Below is a small trained network, with its code and all its weights. Each question gives an input and a class and asks what happens when units are switched off, that is, made to give their printed mean instead of their output.

import numpy as np


def w(rows, s, z=0):
    codes = np.array(rows[::2]) - 128.0
    scale = np.full(codes.shape[1], s)
    scale[-1] = z or s
    return codes * scale


def norm(h):
    return h / np.sqrt((h * h).mean(-1, keepdims=True) + 1e-5)


def f(y):
    return np.maximum(y, 0)


def log_softmax(a):
    a = a - a.max(-1, keepdims=True)
    return a - np.log(np.exp(a).sum(-1, keepdims=True))


def net(x, mask):
    res = np.array(x, float).reshape(1, 3) / 4 @ E
    u = 0
    for l in range(3):
        y = f(norm(res) @ A[l][:, :-1].T + A[l][:, -1])
        res = res + np.where(mask[u : u + 5], y, B[l][:, -1]) @ B[l][:, :-1]
        u += 5
    return log_softmax(norm(res)[-1] @ U[:, :-1].T + U[:, -1])


A, B = {}, {}
E = w([
[72,59,4],'x0',
[8,30,230],'x1',
[195,66,94],'x2',
],0.0027)
A[0] = w([
[94,188,121,79],'L0N0',
[112,126,108,8],'L0N1',
[129,84,52,222],'L0N2',
[153,2,69,76],'L0N3',
[51,203,130,200],'L0N4',
],0.0078,0.0012)
B[0] = w([
[165,77,106,162],'L0N0',
[87,147,2,135],'L0N1',
[98,154,171,235],'L0N2',
[116,120,61,253],'L0N3',
[163,71,53,208],'L0N4',
],0.0067,0.0037)
A[1] = w([
[161,164,183,229],'L1N0',
[53,29,148,248],'L1N1',
[78,2,164,8],'L1N2',
[50,202,182,20],'L1N3',
[160,170,219,182],'L1N4',
],0.0078,0.0011)
B[1] = w([
[78,109,4,172],'L1N0',
[176,169,171,254],'L1N1',
[140,154,142,226],'L1N2',
[156,108,130,139],'L1N3',
[2,77,28,178],'L1N4',
],0.0065,0.005)
A[2] = w([
[118,50,253,152],'L2N0',
[148,192,181,137],'L2N1',
[33,180,130,144],'L2N2',
[239,24,15,250],'L2N3',
[211,152,87,144],'L2N4',
],0.0048,0.0022)
B[2] = w([
[199,244,203,156],'L2N0',
[166,31,46,142],'L2N1',
[150,80,32,157],'L2N2',
[119,101,253,253],'L2N3',
[150,152,153,173],'L2N4',
],0.0054,0.0064)
U = w([
[39,107,13,72],'0',
[140,255,127,250],'1',
[157,78,136,54],'2',
],0.0094,0.0011)

Each question gives the input, the list of numbers given to net, and the class t.
The units are the neurons (one row each of A and B). Each row of codes is followed by its name. A weight is (code - 128) times the scale printed after its matrix; where a second scale follows, it is the last column's (A, B and U).
mask holds one flag per neuron, layer by layer. A switched-off neuron (its flag False) gives its mean, the last column of its row in B, instead of its output. The means were averaged over made-up inputs and are rounded, as every weight is.
A unit's drop is (log p(t) with every unit on - log p(t) with that unit switched off) / (log p(t) with every unit on - log p(t) with every unit switched off).
The circuit of an input: a set's keep is (log p(t) with only the set's units on - log p(t) with every unit switched off) / (log p(t) with every unit on - log p(t) with every unit switched off). Starting from the 12 units with the biggest drops (on a tie, the unit counted first), units are removed one at a time, each time the one whose removal leaves the highest keep (on an exact tie, the one counted first), for as long as the keep stays at least 0.8.
circuit, biggest first: the units of the circuit, biggest drop first
most important unit: the unit with the biggest drop
top k neurons: the k neurons with the biggest drops, biggest first
k most important neurons of layer l: the k neurons of layer l with the biggest drops, biggest first
drop when u is switched off: that unit's drop, to one decimal
input [-6,6,-4], class 0: circuit, biggest first	[L1N4; L2N3]
input [-7,-6,-2], class 0: circuit, biggest first	[L1N4; L1N0; L1N1]
input [5,2,-6], class 2: top 2 neurons	[L0N4; L1N4]
input [-3,0,-7], class 2: circuit, biggest first	[L0N4; L0N0]
input [-4,0,-6], class 2: top 2 neurons	[L0N4; L0N2]
input [5,2,-8], class 2: circuit, biggest first	[L0N4; L1N4; L1N1; L0N3]
input [-3,-4,-6], class 2: circuit, biggest first	[L0N4; L0N0; L2N3; L1N1]
input [-5,5,2], class 0: top 3 neurons	[L1N4; L1N0; L2N3]
input [6,8,-3], class 1: most important unit	L1N1
input [5,8,0], class 1: top 2 neurons	[L2N0; L1N1]
input [-5,-4,5], class 0: top 2 neurons	[L1N4; L0N3]
input [1,-7,-8], class 2: 3 most important neurons of layer 0	[L0N0; L0N4; L0N2]
input [-7,-6,2], class 0: top 2 neurons	[L1N4; L1N0]
input [3,6,-4], class 1: most important unit	L2N0
input [4,-3,-6], class 2: top 4 neurons	[L0N4; L0N0; L1N4; L2N3]
input [-4,-5,-8], class 2: top 3 neurons	[L0N4; L0N0; L0N2]
input [5,8,-7], class 1: top 3 neurons	[L2N0; L1N1; L2N3]
input [-7,-5,-7], class 0: top 2 neurons	[L1N4; L0N3]
input [-6,2,-2], class 0: drop when L1N4 is switched off	0.1
input [-5,-2,4], class 0: drop when L1N4 is switched off	0.7
input [-4,-2,-8], class 2: drop when L0N4 is switched off	1.1
input [-5,-4,-8], class 2: 2 most important neurons of layer 1	[L1N2; L1N1]
